Each row has a name. Each question is about the rows just above it.

[-17 -12  24 -63  11 -23 -19 -18  26  29 -21 -19 -23 -11 -25 -15  -2  30
  22 -10  12  19   4  20  48]  kep
[  -9    0   64 -110    2  -23   40    1   26   83  -73    7  -47  -60
  -17    4   -2   30  -41   35   24   77   70   83  105]  ren
[ 15   0  91 -78   2  -3  78 -65 -15 119 -73   8 -15 -72  -8  -5  14  -2
 -41 -10  13  19   4  20  91]  tevav
[-17 -12  24 -63  -2 -23 -19 -18  26  29 -21 -19 -23 -11 -25 -15  -2  30
 -30 -10  12  19   4  20  48]  fop
[ 39  18  64 -47   6  10 117 -18  27 101 -63  28  -7 -96  28  23  17 -24
   1  69  12 106  70  99  77]  midiz
After [ 30 -30 -10  12  19], its row goes on with
[ 4 20 48]
The rest of the row after [24 77 70 83]:
[105]
Which entry of ren is missing from [  24  -41    2  -73 -110    7   26  -47    4   40   35   77   30  -60
   83  -23   -2  -17   64    1   70   -9  105   83]?
[0]
The rest of the row after [-15  -2  30 -30 -10]:
[12 19  4 20 48]
kep without one entry, shuffled: [ 26 -18 -25  20  24  22  30 -23  29 -10 -23  19 -11  11 -63 -21 -19 -12
 -19  -2   4 -17 -15  48]. Gone:
[12]
The rest of the row after [-73   8]:
[-15 -72  -8  -5  14  -2 -41 -10  13  19   4  20  91]

[125  29   8 -68  57] -> fafeg
[125  29   8  38   8] -> paleb
[125  29   8  38   9] -> Naze
[-39  29   8  38 -70] -> zovi
Which entry of paleb is missing from [125  38   8   8]?
[29]
Which entry of Naze is missing from [ 29 125  38   9]?
[8]
Go on from [  8 -68] to the end of its row.
[57]
Which entry of fafeg is missing from [ 57 125 -68  29]?
[8]

[-22 -33  79  63 -29 -21 -25 -30 -23 -19  -4 -26 -31 -24 -25 -32 -28 -27
 -23 -16 -34 -33  36 -20  28  31 -17 -22 -22 -23  37 -23 -26 -32 -26 -32
  29  23  19 -35 -29 -29  30   8 -23 -18 -34  40 -25 -30 -25 -28  -2 -20
 -25 -22 -20 -28  25 -21 -23] : dula
[ 82 -49 -30 -39 -38  85 -28 -47 -33  67  60 -44 -49  75 -30 -44 -33  45
 -30  80 -52 -51  10  56   0   9  67  80 -25 -26   6 -29 -47 -46 -33 -38
  12  -1  -5 -53 -47 -53  -1  36 -28  74 -52   2 -31 -44 -30 -47 -32 -24
  21  82 -36  28   5  81  81] : Gef
[-49 -39 -37 -22  48 -51  37 -40  42 -39 -28 -37 -36 -44  39 -40  39 -38
  40 -48 -35 -39  17 -32  19  15 -37 -47 -35  33  19  37 -29 -40  42  42
  16  17  12 -33 -38 -30  22  -6  36 -43 -34  24  39 -41  39 -30  -8  30
  -2 -48 -30 -45  15 -50 -49] : zogav
[ 71 -45 -36 -21  24  71  22 -51  24  55  40 -50 -51  65  22 -47  23  36
  23  66 -42 -49 -21  56 -10 -13  46  67 -32  22 -16  23 -47 -47  23  24
 -14  -5 -27 -45 -47 -57 -16   7  22  59 -46 -22  23 -46  24 -42 -42  21
  46  67 -31  15 -10  71  69] : vone
[ 52 -37 -26 -24  40  49  27 -43  37  42  28 -44 -46  52  30 -39  33  36
  36  42 -37 -41 -22  52 -14 -13  40  50 -22  25 -19  31 -48 -40  35  41
 -11 -11 -26 -39 -42 -52 -21   9  27  45 -41 -28  31 -37  37 -42 -46  24
  53  49 -23  18 -10  52  52] : ripav
[-48 -58 -49 -24  32 -47  26 -56  33 -38 -24 -52 -55 -46  29 -58  27 -47
  29 -39 -52 -58  24 -37  22  22 -38 -47 -45  25  26  29 -44 -56  31  24
  17  22   8 -53 -51 -53  22  -4  27 -43 -54  30  30 -56  25 -44 -16  23
 -12 -49 -38 -55  19 -49 -50] : kopa
[ 68 -46 -36 -19  25  67  24 -48  26  55  41 -46 -49  62  24 -45  23  35
  25  63 -41 -47 -20  54 -10 -12  47  65 -31  23 -13  23 -45 -45  24  23
 -11  -6 -26 -44 -46 -54 -15   9  24  59 -45 -20  24 -44  24 -40 -39  21
  43  64 -30  16 -10  68  65] : regev
[-47  99  78  63  11 -48   9  97   5 -47 -49  92  95 -44   9  98  13 -15
   6 -55  93  97 -29 -37 -25 -29 -41 -46  69   7 -32   4  83  97   6  18
 -23 -24  -2  96  92  92 -25 -30   7 -48  96 -34   6  96  10  82  41   5
 -18 -46  72  17 -23 -48 -47] : kunub
[ 50  56  47  31 -40  53 -30  58 -40  43  31  55  59  48 -32  59 -32  46
 -37  48  54  58 -20  31 -22 -20  43  50  43 -27 -25 -33  53  58 -36 -37
 -19 -21  -5  56  57  58 -21   8 -31  45  57 -24 -33  57 -33  52  28 -25
   3  51  37  54 -19  48  50] : Pudiz
Where do [ 50  56  47  31 -40  53 -30  58 -40  43  31  55  59  48 -32  59 -32  46
 -37  48  54  58 -20  31 -22 -20  43  50  43 -27 -25 -33  53  58 -36 -37
 -19 -21  -5  56  57  58 -21   8 -31  45  57 -24 -33  57 -33  52  28 -25
   3  51  37  54 -19  48  50] appear?
Pudiz
After [78 63], its row goes on with
[ 11 -48   9  97   5 -47 -49  92  95 -44   9  98  13 -15   6 -55  93  97
 -29 -37 -25 -29 -41 -46  69   7 -32   4  83  97   6  18 -23 -24  -2  96
  92  92 -25 -30   7 -48  96 -34   6  96  10  82  41   5 -18 -46  72  17
 -23 -48 -47]
Which entry of ripav is missing from [ 52 -43  31  36 -28  41 -37  49 -11  40  50  31 -37 -44 -10  24  45 -21
 -11 -26  33  35 -41   9  30  27 -41 -40 -24  28 -22  52 -48  53 -39 -39
 -42  36  40  42 -46  52 -46  49 -23  52  25 -37  18  37  37 -22  42 -26
 -52  27 -19 -42  52 -13]?
[-14]

